1: .31; .00; .12; .36; .01; -.08; -.05; -.11; -.20; .04; .17; -.40; -.05; -.14; .08; -.03; -.23; .16
2: -.12; -.07; -.08; .41; .12; .04; .13; -.18; -.19; .09; .16; .08; -.02; -.08; .05; -.57; -.08; -.38
3: -.06; -.04; -.07; .20; .11; .05; .06; -.20; .17; .29; .19; .06; -.01; -.11; .09; -.52; -.13; -.13 => 2
4: .24; .00; .08; .53; .00; -.08; -.06; -.06; -.21; .02; .12; -.35; -.03; -.14; .06; -.11; -.26; .12 => 1
5: .24; -.01; .03; .36; .00; -.10; .04; -.05; -.21; -.15; .15; -.45; -.03; -.18; .03; -.01; -.20; .11 => 1
6: -.25; -.07; -.17; .59; .01; .02; .29; .06; -.36; -.54; .09; -.34; .01; -.05; -.12; -.13; .25; -.25 => 5
7: -.13; -.04; -.04; .18; .10; .09; .11; -.20; .03; .37; .18; .22; -.01; -.12; .06; -.49; -.05; -.17 => 3
8: .17; -.03; -.07; .71; -.02; -.11; .07; -.02; -.43; -.34; .20; -.83; -.03; -.32; -.02; .02; -.13; .08 => 5
9: -.03; -.05; -.13; .50; -.01; -.05; .18; .02; -.41; -.50; .16; -.65; .00; -.21; -.07; -.03; .00; -.10 => 8
10: -.33; -.08; -.27; .34; .11; .10; .29; -.16; -.18; .03; .25; .03; .00; -.20; -.05; -.53; .17; -.39 => 2
11: .25; -.04; .06; .67; .00; -.11; .01; -.14; -.33; -.13; .29; -.37; -.05; -.13; .09; -.22; -.25; .03 => 4
12: -.37; -.12; -.01; .65; -.01; -.11; .33; .07; -.47; -.78; .05; -.11; .00; .18; -.10; -.21; .26; -.28 => 6
13: .09; -.06; .11; .90; .02; -.15; .02; -.12; -.45; -.30; .21; -.43; -.05; -.05; .08; -.34; -.24; -.01 => 11
14: -.15; -.07; -.10; .53; .09; .03; .19; -.22; -.24; .09; .24; .01; -.04; -.13; .03; -.53; -.03; -.24 => 2
15: -.21; -.10; .04; .53; .00; -.11; .21; .03; -.42; -.62; .05; -.08; .00; .16; -.06; -.19; .15; -.19 => 12
16: -.12; -.04; -.09; .29; .10; .07; .16; -.10; -.08; .08; .12; .07; .00; .00; .04; -.52; .05; -.23 => 2
17: -.37; -.08; -.09; .32; .03; -.02; .20; .08; -.22; -.58; .03; .07; .02; .15; -.08; -.30; .30; -.30 => 15
18: -.16; -.06; .07; .29; .08; -.06; .12; -.19; .00; .19; .07; .40; -.02; .07; .03; -.40; -.01; -.16 => 7
19: -.17; -.10; -.07; .73; .09; .00; .22; -.24; -.38; -.01; .31; -.02; -.03; -.14; .04; -.61; -.02; -.27 => 14
20: .28; -.01; .07; .41; -.04; -.10; -.03; -.05; -.27; -.13; .15; -.59; -.04; -.19; .07; .20; -.34; .17 => 5
21: -.39; -.11; .09; .61; -.02; -.12; .27; .06; -.38; -.72; -.04; .15; .00; .34; -.08; -.19; .28; -.26 => 12
22: .04; -.06; .06; .46; .05; -.10; .07; -.22; -.29; .10; .24; -.15; -.04; -.10; .03; -.34; -.21; -.13 => 14
23: -.16; -.07; -.13; .60; .00; -.10; .21; .10; -.41; -.67; .04; -.36; .00; .00; -.07; -.11; .16; -.14 => 6
24: .20; .00; -.04; .21; -.07; -.07; .01; .04; -.30; -.39; .06; -.67; -.01; -.14; -.05; .30; -.10; .11 => 20
25: -.35; -.07; -.10; .26; .04; .06; .25; -.01; -.09; -.25; .04; .01; .01; .05; -.05; -.32; .23; -.29 => 17
26: .16; -.05; .13; .64; -.02; -.15; .02; -.06; -.34; -.27; .10; -.24; -.04; .00; .06; -.04; -.20; -.01 => 11
27: .22; .01; .04; .19; -.05; -.07; -.11; .02; -.18; -.15; .07; -.45; -.02; -.12; .00; .15; -.14; .13 => 5
28: -.43; -.09; -.18; .29; .09; .04; .27; -.05; -.12; -.22; .07; .17; .01; .07; -.02; -.53; .26; -.40 => 25
29: .16; -.06; .04; .73; .05; -.08; .04; -.21; -.35; .09; .27; -.30; -.05; -.21; .12; -.40; -.30; -.02 => 11
30: -.08; -.05; -.14; .50; -.01; -.07; .17; .07; -.37; -.61; .09; -.50; .00; -.08; -.06; -.12; .18; -.18 => 23
31: .04; -.05; .01; .42; .08; .02; .09; -.23; -.21; .28; .34; -.05; -.04; -.17; .07; -.46; -.18; -.12 => 22
32: -.33; -.06; -.26; .21; .12; .13; .27; -.14; -.10; .04; .18; .02; .01; -.14; -.02; -.60; .14; -.35 => 10
33: -.41; -.09; -.14; .50; .11; .08; .33; -.22; -.35; -.04; .25; .10; -.01; -.08; -.03; -.63; .12; -.38 => 10
34: -.29; -.06; -.14; .42; .04; -.04; .25; .11; -.22; -.50; .00; -.23; .02; .00; -.06; -.22; .23; -.29 => 6
35: .14; -.04; -.10; .41; .04; -.01; .09; -.20; -.27; .15; .27; -.48; -.04; -.31; .04; -.26; -.23; -.01 => 29
36: -.31; -.06; -.20; .23; .13; .10; .24; -.15; -.09; .09; .20; .10; -.01; -.15; -.01; -.64; .11; -.38 => 32
37: -.30; -.12; -.01; .91; .13; -.03; .29; -.25; -.37; -.17; .31; .11; -.04; -.02; .04; -.92; .00; -.37 => 19
38: .20; -.03; -.12; .48; .07; .02; .08; -.19; -.25; .05; .32; -.64; -.03; -.43; .04; -.15; -.22; .00 => 35
39: .25; -.01; .09; .28; -.04; -.06; -.04; -.10; .20; .03; .14; -.36; -.03; -.17; .03; .12; -.21; .13 => 1
40: .26; -.01; -.02; .47; -.03; -.09; .00; -.07; -.33; -.08; .19; -.68; -.02; -.21; .04; -.01; -.20; .12 => 5
41: -.01; -.06; .05; .72; -.02; -.13; .17; .00; -.49; -.52; .21; -.53; -.03; -.04; -.02; -.07; -.02; -.03 => 9
42: -.30; -.05; -.06; .30; .04; .00; .21; .09; -.21; -.43; .03; .00; .02; .01; -.07; -.24; .26; -.23 => 17
43: .08; -.09; -.20; .34; .07; .11; .06; -.25; -.22; .36; .35; -.31; -.02; -.44; .02; -.28; -.14; -.06 => 35
44: -.15; -.01; -.25; -.09; .03; .11; .22; .05; .00; -.13; .07; -.24; .03; -.13; -.09; -.11; .27; -.22 => 25
